Below is a small trained network, with its code and all its weights. Each question gives an input and a target symbol and asks what happens when units are switched off, that is, made to give their printed mean instead of their output.

import numpy as np


def w(rows, s, z=0):
    codes = np.array(rows[::2]) - 128.0
    scale = np.full(codes.shape[1], s)
    scale[-1] = z or s
    return codes * scale


def f(y):
    return y / 2 * (1 + np.tanh(0.7978845608 * (y + 0.044715 * y**3)))


def softmax(a):
    e = np.exp(a - a.max(-1, keepdims=True))
    return e / e.sum(-1, keepdims=True)


def log_softmax(a):
    a = a - a.max(-1, keepdims=True)
    return a - np.log(np.exp(a).sum(-1, keepdims=True))


def net(x, mask):
    ids = ['ΔΦβγεζθξπστ'.index(c) for c in x.split()]
    T = len(ids)
    res = E[ids] + P[:T]
    q, k, v = (res @ M[0].T for M in (Q, K, V))
    z = softmax(np.where(np.tri(T) > 0, q @ k.T / 2**0.5, -1e9)) @ v
    res = res + np.where(mask[0], z, O[0][:, -1]) @ O[0][:, :-1]
    y = f(res @ A[0][:, :-1].T + A[0][:, -1])
    res = res + np.where(mask[1:9], y, B[0][:, -1]) @ B[0][:, :-1]
    return log_softmax(res[-1] @ U[:, :-1].T + U[:, -1])


Q, K, V, O, A, B = {}, {}, {}, {}, {}, {}
E = w([
[197,127,105,149,122,174,72],'Δ',
[136,129,91,183,160,110,70],'Φ',
[72,112,2,164,107,140,66],'β',
[106,145,109,192,129,133,99],'γ',
[143,111,139,159,135,118,138],'ε',
[151,62,66,67,122,122,179],'ζ',
[98,136,59,157,1,96,210],'θ',
[130,172,127,156,128,127,126],'ξ',
[182,189,158,134,210,198,167],'π',
[56,210,105,181,43,172,150],'σ',
[126,130,69,136,93,148,151],'τ',
],0.0096)
P = w([
[2,189,115,183,216,15,126],'0',
[220,101,169,186,134,208,191],'1',
[133,64,152,124,155,143,193],'2',
[164,101,125,75,103,254,243],'3',
[145,106,147,167,52,157,202],'4',
[181,103,177,147,232,190,149],'5',
],0.0052)
Q[0] = w([
[126,108,150,141,192,54,25],'head 0',
[103,82,114,18,57,3,45],'head 0',
],0.004)
K[0] = w([
[179,64,112,66,66,190,203],'head 0',
[253,55,201,131,138,214,158],'head 0',
],0.0046)
V[0] = w([
[193,253,227,60,233,250,151],'head 0',
[187,62,202,31,186,206,90],'head 0',
],0.0036)
O[0] = w([
[61,1,103,216,174,217,140,191],'head 0',
[133,146,162,201,152,126,84,1],'head 0',
],0.0084,0.0022)
A[0] = w([
[169,162,102,95,148,101,107,111],'neuron 0',
[178,216,127,154,83,118,95,250],'neuron 1',
[88,202,1,53,78,108,166,250],'neuron 2',
[75,116,71,175,150,217,204,190],'neuron 3',
[112,65,108,215,105,196,154,233],'neuron 4',
[104,57,62,187,70,192,198,224],'neuron 5',
[71,103,88,45,182,81,88,132],'neuron 6',
[144,91,127,78,138,78,52,4],'neuron 7',
],0.0056,0.0024)
B[0] = w([
[99,210,101,83,102,37,113,119],'neuron 0',
[191,116,86,90,125,124,181,157],'neuron 1',
[183,143,101,70,150,203,214,201],'neuron 2',
[107,105,190,132,213,176,109,254],'neuron 3',
[139,81,165,140,221,161,93,236],'neuron 4',
[86,89,158,144,253,195,75,253],'neuron 5',
[125,77,99,103,79,109,156,113],'neuron 6',
[103,99,105,183,127,81,158,100],'neuron 7',
],0.0063,0.0053)
U = w([
[99,135,165,139,109,141,84,75],'Δ',
[195,230,102,47,130,116,210,245],'Φ',
[134,139,122,161,141,70,156,46],'β',
[62,183,112,135,92,198,180,152],'γ',
[81,192,117,104,138,129,103,69],'ε',
[155,54,95,77,161,112,201,251],'ζ',
[58,55,139,246,254,190,125,163],'θ',
[74,186,120,172,91,54,98,4],'ξ',
[159,207,244,140,177,101,113,27],'π',
[111,225,64,91,77,154,107,37],'σ',
[148,81,137,121,143,147,73,128],'τ',
],0.0045,0.0024)

Each question gives the input, a string of symbols that net reads in full, and the target symbol t.
The units are the heads (2 rows each of Q, K, V and O) and the neurons (one row each of A and B). Each row of codes is followed by its name. A weight is (code - 128) times the scale printed after its matrix; where a second scale follows, it is the last column's (O, A, B and U).
mask holds one flag per unit, heads first, then neurons. A switched-off unit (its flag False) gives its mean, the last column of its rows in O or B, instead of its output. The means were averaged over made-up inputs and are rounded, as every weight is.
A unit's drop is (log p(t) with every unit on - log p(t) with that unit switched off) / (log p(t) with every unit on - log p(t) with every unit switched off).
The circuit of an input: a set's keep is (log p(t) with only the set's units on - log p(t) with every unit switched off) / (log p(t) with every unit on - log p(t) with every unit switched off). Starting from all 9 units, units are removed one at a time, each time the one whose removal leaves the highest keep (on an exact tie, the one counted first), for as long as the keep stays at least 0.8.
circuit, biggest first: the units of the circuit, biggest drop first
top k neurons: the k neurons with the biggest drops, biggest first
drop when u is switched off: that unit's drop, to one decimal
input θ τ τ σ, target Φ: circuit, biggest first -> (head 0; neuron 2)
input θ θ θ, target Φ: circuit, biggest first -> (head 0; neuron 2)
input θ π θ π π, target Φ: circuit, biggest first -> (head 0; neuron 5; neuron 4)
input θ σ π, target Φ: top neuron -> (neuron 5)
input π π π Δ, target θ: circuit, biggest first -> (head 0; neuron 5)
input π π τ Δ, target θ: circuit, biggest first -> (head 0; neuron 5; neuron 4)
input π π π π θ, target θ: circuit, biggest first -> (head 0; neuron 5)
input π θ Δ σ, target θ: circuit, biggest first -> (head 0; neuron 5; neuron 3)
input θ τ Δ τ, target Φ: circuit, biggest first -> (head 0; neuron 2)
input π π τ, target θ: drop when head 0 is switched off -> 0.8
input π π σ σ, target θ: drop when neuron 5 is switched off -> 0.2
input π γ π τ, target θ: drop when head 0 is switched off -> 0.6
input π σ π θ, target θ: drop when head 0 is switched off -> 0.5
